In the rows, 128 means zero.
Each row is followed by its class.
[105 108 131  94 145 162 123 157 149 115 129 105  92  93  94 154 126  65
  87 144 125 141 131 100 168 130 103 100 110 123 121 157 138 111 135 104
 151 170 144 124 119 136 116]	Noz
[ 93 105 121 171 166 101 121 117 130 162 130 134 152 142  82 189 114 120
 117 136 148 141 130 157 149 110 136 128   4 119 116 129 157  94 140 157
 137 185 139 102 120 113 104]	vonaf
[108  97 124 104 138 152 128 153 146 112 127 109  95  93  96 146 125  68
  92 143 129 146 120  89 155 108 108 102 112 130 116 162 145 104 128 117
 146 184 144 125 110 134 120]	mir
[101 104 108 168 160  97 109 101 111 163 135 118 144 122 102 165 107 140
 101 157 166 150 129 157 125  65 145 124  45 142 116 141 166 109 154 160
 141 185 150 111 146 123 103]	gulo
[115 111 125  90 138 162 124 171 150 113 124 107  96  96  98 151 124  61
  86 139 119 147 121  98 165 114 105 100 133 117 119 169 133 102 127 116
 141 173 145 126 117 140 119]	Tisa
[102 108 131 106 141 157 123 166 150 118 122 100  99  97 106 149 120  70
  92 143 131 141 113  97 164 116 110  98 112 126 116 168 150 114 137 107
 143 177 139 124 113 136 116]	zos
[ 83 103 119 186 171 100 105  97 135 164 131 136 162 147  75 185 112 112
 126 135 144 145 139 152 146  90 146 121  13 113 111 121 165  84 144 167
 141 189 144 105 123 121 103]	Vefur
[124 155 122 101  88 153 118 129 103 178 113 153 154 154 132  78 103 137
 144 154 168  95  97 118  80 151 150 114 144 150 107 116 190  87 110 104
  97  88 135 121  97 155  85]	linu
[ 66 108 142 140 118 176 119 164 134 139 144 107 130 106 108 130 127  50
 105 170 162 107 128 137 151 101 120 103  60 117 139 172 145  96 116 112
 158 219 138 125  89 153 106]	Vefo
[ 95 104  92 178 145 120 127 114 104 148 127 141 140 154 107 183 167 136
 122 133 155 147 121 139 136  85 134  99  21 137 123 119 165  87 157 144
 163 182 129 102 119 136  99]	Pufu
[116  81 149 153 136 152 100  75 156  92  83 139 120  97 127 132 166 173
 163 137 160 121 112 107  73 114 160 105  39 113 118 139  73  71 165 138
 168 171 141 146 104 105 132]	Tisa
[ 99  93 116 127 120 159 125  76 180  88  79 133 111  95 128 145 160 151
 175 107 159 118 133 112  49  88 151 102  76 116 121 156  81  81 167 142
 147 167 164 142 158  93 119]	Noz
[128 149 121 116  98 152 121 127 111 171  99 141 144 149 135  77  93 146
 137 146 167  95  86 113  78 156 140 122 152 151 105 117 187  93 110 105
 101  85 135 120 108 136  93]	zos
[ 57 107 139 142 123 165 122 144 135 141 139 108 121 108 104 141 127  64
 111 177 158 105 131 141 142 104 126 114  56 118 133 169 148  87 119 113
 159 235 143 131  91 146 116]	mir
[ 94 101  87 180 148 124 117 115 122 157 117 146 149 163 103 178 163 150
 130 129 157 154 118 141 129  74 142  92  40 140 118 122 163  89 153 155
 162 191 131 105 126 129 102]	Vefur
[104 102 129 108 148 146 120 167 165 111 126  99  87  93  98 164 109  82
  88 125 121 144 124 104 164 113 111  96 110 121 117 171 142 113 129 112
 141 184 142 117 118 135 115]	vonaf
[ 63 112 142 135 120 170 115 157 146 131 148 102 125 107  93 136 118  66
 108 165 145 102 135 139 153 104 126 110  64 122 130 164 139  78 116 100
 166 229 148 123 108 159 114]	Vefur
[103 116 117  89 115 180 138 172 163 127 149  96 132 110  99 132 139  53
  89 139 125 112 126 122 146  79 121  89 130 115 142 174 164 101 109 113
 157 208 160 128 108 141 104]	gulo
[127 149 100 140 100 151 117 114  84 159 128 124 119 144 132  98  76 171
 129 125 157  92  99  91  78 193 128 130 156 138 107 105 179  99 124  90
 125  90 142  94 124 174  84]	Pufu
[118  80 139 166 139 155 100  79 154  96  76 144 117  98 129 137 160 172
 166 129 153 115 113 110  72 112 155 101  57 112 115 142  70  73 165 134
 168 169 141 155 106 106 134]	Tisa
[133 151 114  94  85 144 120 135 114 168 106 142 143 148 129  82 100 145
 149 135 156 107  95 103  90 146 141 119 156 156 102 120 190  88 110 108
  97  83 135 121 106 140  91]	linu
[107 109 108 156 152  96 104 122 101 162 131 134 141 133 105 143 123 150
 119 159 158 149 127 135 122  66 145 121  45 154 115 134 163  97 150 151
 135 179 145 107 143 134  98]	linu
[104 132 128 136 128 162 121 140 139 112 145 102 125 117 103 128 119  60
 106 151 140 147 118  86 158 115 108 105 120 144 144 170 145 113 123 105
 171 196 150 129 110 143  99]	Vefur
[110  86 112 167 154 142 105  63 164  95  84 143  97 101 143 150 165 189
 161 100 152 102 103 113  51 122 149  98  51 123 105 144  73  76 158 132
 164 159 138 148 120 111 151]	Tisa
[ 91 140 143 129 118 172 123 121 109 185 122 146 161 131 136 131 103 146
 124 123 166  82 112 151  93 193 154 111 165 121 119  79 163  77 123  98
 118  78 133 109 108 146  78]	Noz
[ 93  99 124 121 127 139  97  94 144  96  89 131 108  89 148 134 120 132
 175  92 163 122 137  99  73 114 142  81  99 111 104 138 107  92 166 141
 145 162 147 125 129 111 128]	Vefo
[ 93 110  96 181 160 105 116 112 123 147 110 139 141 151 113 183 158 134
 126 127 165 159 109 142 141  94 132 105  35 136 114 126 166  99 153 152
 147 181 131  92 131 118 100]	zos
[101 108  89 178 151 125 125 120 123 155 119 154 140 155 110 186 168 140
 122 138 165 153 112 137 136  92 133 105  40 126 120 122 159  94 152 156
 155 183 135 109 124 128  99]	Tisa
[106 102 126 106 137 160 127 157 143 125 132  99  86  97 103 143 120  75
  90 145 127 136 125 103 169 118 104 105 122 123 120 166 144 111 130 104
 146 170 144 129 110 140 115]	Noz
[114 108  94 144 154  86 132  95 119 149 115 137 147 134  86 169 132 112
 128 145 178 130 120 127 147  96 124 114  59 136 126 109 176 107 159 161
 150 186 137 105 131 103 112]	mir
[133 146 110 125 108 148 114 138 124 170 103 137 139 139 131  88  91 152
 138 137 159 108  85 110  93 153 129 127 181 155 105 124 191 104 106 107
 102  93 133 125 115 133  91]	gulo
[107 136 122 128 128 164 119 147 132 116 142 100 119 109 111 132 125  62
 116 157 143 144 115  82 155 123 108 108 120 138 139 173 151 120 135 102
 172 187 147 134  99 143  95]	linu
[101 100 136 128 128 138 105 100 144  94  82 130 113  98 148 128 128 146
 179 104 162 115 119  87  72 127 142  81 105 119 108 137 110  95 173 129
 149 160 142 128 129  98 129]	zos
[ 96  91 112 173 144 139 103  66 162  97  87 146 104 100 155 141 158 189
 162 100 157 109 111 118  38 135 149  95  63 138 109 138  82  90 146 123
 158 164 139 148 124 126 148]	Vefo
[108 104 130 117 130 142 108  94 146 100  86 137 113 102 144 132 133 141
 172 102 158 116 119  96  73 115 141  89 110 111 116 147  97  88 166 141
 146 156 149 141 126 103 132]	Tisa
[111  83 149 164 137 147 103  82 158  92  74 140 122  94 135 134 160 169
 171 121 152 115 112 101  74 109 159 103  50 121 113 139  80  77 164 129
 165 168 136 145 116  99 134]	zos
[114  94 103 125 117 145 118  90 162  87  73 143 125 104 126 141 158 165
 186 112 151 112 128  97  52  80 162  95  77 123 121 157  84  80 176 140
 155 184 155 147 151  98 117]	linu
[129 146 108 111 102 144 111 139 114 158  98 140 143 137 130  85  94 145
 140 132 166 117  91 105  87 152 129 121 167 156 108 124 187  91 101 112
  95  80 130 118 116 144  89]	Vefo
[ 95  93 104 138 120 160 124  75 173  80  76 124 111 102 129 156 157 158
 166 112 156 111 126 125  36  91 159  90  47 131 127 161  79  81 177 135
 159 190 160 138 143 111 115]	Pufu
[103  90 110 121 122 150 127  75 169  87  81 132 121  97 130 160 144 160
 158 116 157 114 126 125  40  98 160  94  74 125 123 150  78  96 180 141
 163 190 161 146 146  87 120]	gulo
[ 90 101 116 178 166 100 121 101 111 167 121 147 158 147  77 187 124 113
 124 147 147 150 130 143 139 110 132 127  13 126 112 117 161  90 140 163
 139 189 140 106 116 106 111]	mir
[ 99 103 125 122 127 140 105  76 155 101  95 127 100  95 138 125 130 136
 174  94 164 125 130  93  67 120 136  92 107 112 106 148 108  93 172 136
 142 145 153 135 138 101 127]	Noz
[ 94 131 138 138 125 177 114 130  98 188 113 161 159 137 123 105  81 154
 124 182 182 109 103 119  55 188 132 135 155 133 112  75 166  73 113 109
  95  60 117 130 119 139  86]	Vefo
[100 101  80 165 148 113 123 109 115 148 112 150 138 153 107 181 161 145
 124 134 166 162 120 136 131  93 129 108  35 146 115 112 159  92 150 160
 150 186 132  99 127 119  97]	mir
[ 98 129 129 145 132 165 110 141 142 112 142  94 118 107 108 136 106  70
 106 148 140 149 123  91 162 130 105 109 130 136 138 159 149 118 130 104
 179 190 146 130 108 140  95]	Vefur
[ 67 115 142 137 114 177 131 142 135 141 149  99 119 115 102 130 137  46
 110 172 161  96 133 148 161  99 122 111  55 111 144 176 139  93 124 102
 169 220 148 133  88 145 110]	Noz
[ 97 109 108 158 146  95 101 109  87 156 128 130 152 121 105 153 117 133
 114 148 160 155 135 153 132  64 138 124  38 143 115 136 162  98 144 152
 139 175 147 110 148 127 104]	Vefo
[ 98 133 142 141 134 162 112 126 113 185 106 145 151 142 121 101  87 168
 129 176 173 103  86 120  60 193 141 141 146 133 106  93 175  72 118 106
  96  75 118 123 115 135  95]	zos
[ 69 112 144 146 130 178 121 159 139 135 147 102 113 102  99 140 125  51
 102 177 154 102 125 145 157 105 116 118  68 106 134 169 129  84 123 106
 170 218 145 134  94 150 119]	Tisa
[105 104 104 153 148  85 115 107  95 158 127 132 142 134  97 146 119 138
 121 151 160 153 130 140 129  63 140 125  37 155 113 133 164  94 146 162
 133 186 143 109 137 115 111]	mir
[102 129 128 137 126 171 133 159 141 112 138 104 124 112 102 152 125  57
 102 152 148 147 116 104 160 127 105 101 108 136 143 169 141 115 130 103
 167 187 137 129  98 133  94]	vonaf
[ 86  99 122 175 169 101 107 111 117 160 125 138 160 128  84 189 118 106
 117 135 147 150 137 152 158 106 132 125   4 115 112 124 154  94 141 159
 136 182 138 103 124 114 103]	Vefo
[103 102 126 128 130 148 110 106 157  98  93 132 110 101 141 134 128 146
 175  99 162 112 129 104  69 109 147  80 104 112 112 141 109  91 166 134
 146 156 142 134 128 104 126]	vonaf
[ 94 132 139 146 141 169 110 124 108 197 114 151 150 140 128 116  76 170
 119 185 178 100  97 122  62 180 137 142 158 131 114  90 177  85 116 112
 100  80 120 134 120 139  91]	gulo
[100 139 123 140 119 161 137 138 127 111 147 100 116 115 107 136 126  44
 101 149 142 146 115  90 144 117 100 109 122 144 152 168 153 115 134 103
 177 187 143 130 106 140  97]	Pufu
[115  76 136 161 142 143  96  77 165  87  85 129 115  88 134 134 151 181
 164 122 155 126 112 104  75 124 155 102  61 122 110 148  84  88 164 130
 164 178 142 145 111 101 128]	gulo
[ 98  85 106 179 146 138 100  67 160  93  92 141 101  88 159 140 153 185
 166  88 153 100 117 114  46 121 152  93  61 129 104 146  83  86 148 125
 162 168 139 145 125 118 147]	Vefo
[122  87 141 146 127 140  94  86 157  90  77 143 121  94 131 123 160 173
 183 129 143 127 125  80  75 100 161 102  68 124 113 146  86  74 158 131
 158 175 143 151 115 111 129]	linu
[108 110 123  93 137 162 118 176 146 125 129 108 104 104  99 141 124  63
 100 148 125 145 126  92 163 109 109  95 121 128 119 167 148 108 131 112
 140 181 145 125 113 148 110]	linu
[ 92 101  87 176 154 121 114 121 129 148 117 151 147 156 103 188 158 145
 128 123 154 159 123 139 136  79 137  99  29 141 114 123 159  89 152 159
 156 185 134 105 133 134  97]	Vefur
[102 135 130 134 123 167 131 136 132 122 149 102 114 111 108 125 130  46
 107 153 149 145 121  90 160 122  97 116 123 136 145 166 146 109 123 106
 170 180 146 129 100 135  96]	Noz
[108 114 107 147 162  77 130  87 126 145 111 125 145 135  86 177 126 104
 120 148 188 137 107 131 155 102 128 109  58 129 126 118 180 118 175 150
 145 172 138 102 139 105 111]	zos
[ 98 105 106 138 160  83 122  95 123 148 127 124 158 124  83 181 122 108
 118 143 186 137 124 142 148 111 127 105  43 120 130 106 176 119 173 161
 146 180 138  97 130 110 100]	Vefo
[101 109 107 156 150  95 115 100  96 157 126 129 145 136  96 154 121 144
 112 164 170 155 128 150 114  76 149 124  32 155 119 131 164  97 150 161
 139 185 146 103 141 121 105]	mir
[119  84 150 161 135 140 107  79 170  81  78 142 109  96 126 142 154 180
 165 123 147 134 116  99  67 112 158 110  48 128 117 145  75  83 154 131
 162 170 142 147 119 103 136]	vonaf
[105 138 138 126 121 174 124 139  99 189 109 150 172 136 138 142  96 160
 120 134 162  74 106 157  93 191 156 110 176 121 123  74 156  68 119 105
 124  87 132 116 103 150  87]	Tisa
[ 98 133 134 134 133 165 131 151 130 119 138 108 121 116 108 152 119  61
 102 157 153 153 115 105 152 121 109 108 115 133 148 165 147 116 138 112
 174 180 135 136 100 133  98]	vonaf
[104  91 103 131 123 144 116  80 181  81  80 133 119 105 120 142 147 162
 176  97 144 116 127 109  53  82 161  93  74 128 117 158  81  76 168 139
 160 195 162 142 152  95 123]	Vefur
[124 152 110  96  89 146 121 128 105 172 111 146 149 151 127  88  94 147
 146 149 167  93  97 122  81 157 142 120 143 151 103 109 188  91 120 103
  98  79 134 122 106 146  84]	linu
[105 101 128 118 121 139  96  95 144 101  83 139 111  97 151 128 126 149
 182 103 155 108 134  87  68 119 149  79 109 111 103 144 114  88 165 133
 143 159 147 136 131 115 130]	linu
[124 152 100 123  95 154 120 118  70 164 124 149 129 147 127  94  89 157
 139 133 165  96  96  76  84 172 127 134 138 149  99 108 176  97 119  97
 120  97 142 102 115 174  82]	mir
[ 88 100 113 177 163  89 121  93 116 166 119 140 154 143  79 193 114 120
 126 148 153 147 135 143 145 108 137 130  13 123 111 116 166  89 144 166
 135 192 137 108 119 104 112]	mir
[ 95 106  83 172 140 118 118 127 111 148 124 154 147 149 104 173 159 111
 127 129 167 159 127 131 138  71 120  93  32 135 114 118 171  99 149 158
 151 177 126 100 125 125  94]	Vefo
[103 122 121  89 116 179 138 180 161 122 131 107 136 109  97 119 150  44
 103 149 132  99 119 124 146  87 124  93 125 114 138 165 168  83 114 109
 160 197 147 132 106 140 112]	zos
[118  82 145 151 139 140 108  88 163  83  82 140 112  98 128 136 149 173
 175 117 147 127 118  95  77 118 156 103  56 119 115 145  77  78 158 132
 158 172 140 145 110  97 133]	vonaf
[ 97 106  98 169 152 131 122 114 116 154 118 149 150 157 103 188 171 133
 122 145 171 156 115 145 127  85 134 102  23 126 123 122 151  83 156 165
 157 177 133 107 117 126 101]	Tisa
[104 103 127 121 125 136 106  89 157  88  83 123  98  88 143 134 126 141
 174  90 152 119 124  87  59 118 145  77 107 132 107 148 113  94 178 130
 146 156 145 135 129 110 128]	Pufu
[ 97 131 134 130 128 170 118 130 120 187 109 138 164 133 132 141  98 167
 118 125 163  74  98 167  85 187 159 109 175 110 121  77 159  72 126 107
 118  85 131 112 103 143  83]	Tisa
[123 143 121 123  94 152 125 131 116 171 112 132 145 145 136  96  90 146
 132 141 165 106  87 119  89 149 137 118 165 154 109 126 191  99 102 105
 103  86 133 128 104 131  97]	gulo
[ 78 113 140 132 114 163 122 159 137 136 145 111 114 103 105 125 126  51
 111 178 146 101 134 126 158  82 130 112  71 117 130 179 145  88 118 102
 158 225 148 134  99 155 115]	linu
[102 103 102 139 152  89 123  95 127 153 118 126 152 129  90 176 123 108
 114 143 188 136 123 141 149 100 122 102  48 128 132 113 174 120 164 160
 142 183 141  99 134 111 101]	Vefo
[102  81 111 182 154 135 108  62 167  97  99 134 101 107 149 149 158 205
 162 103 152 101 106 115  45 132 148 103  54 131 113 142  82  93 152 128
 172 179 139 149 118 117 154]	gulo
[122 151 107 146  98 149 119 120  74 160 131 131 115 149 134  94  85 172
 130 132 157 101  91  78  87 187 121 135 154 148 109 108 181  97 119  81
 127  87 136 101 123 174  88]	Pufu
[105 113 107 149 148 103 113 107 102 163 131 128 138 123  98 143 129 128
 115 151 160 145 134 147 120  68 134 126  50 146 113 140 162  97 151 155
 138 171 147 107 151 123 106]	Noz
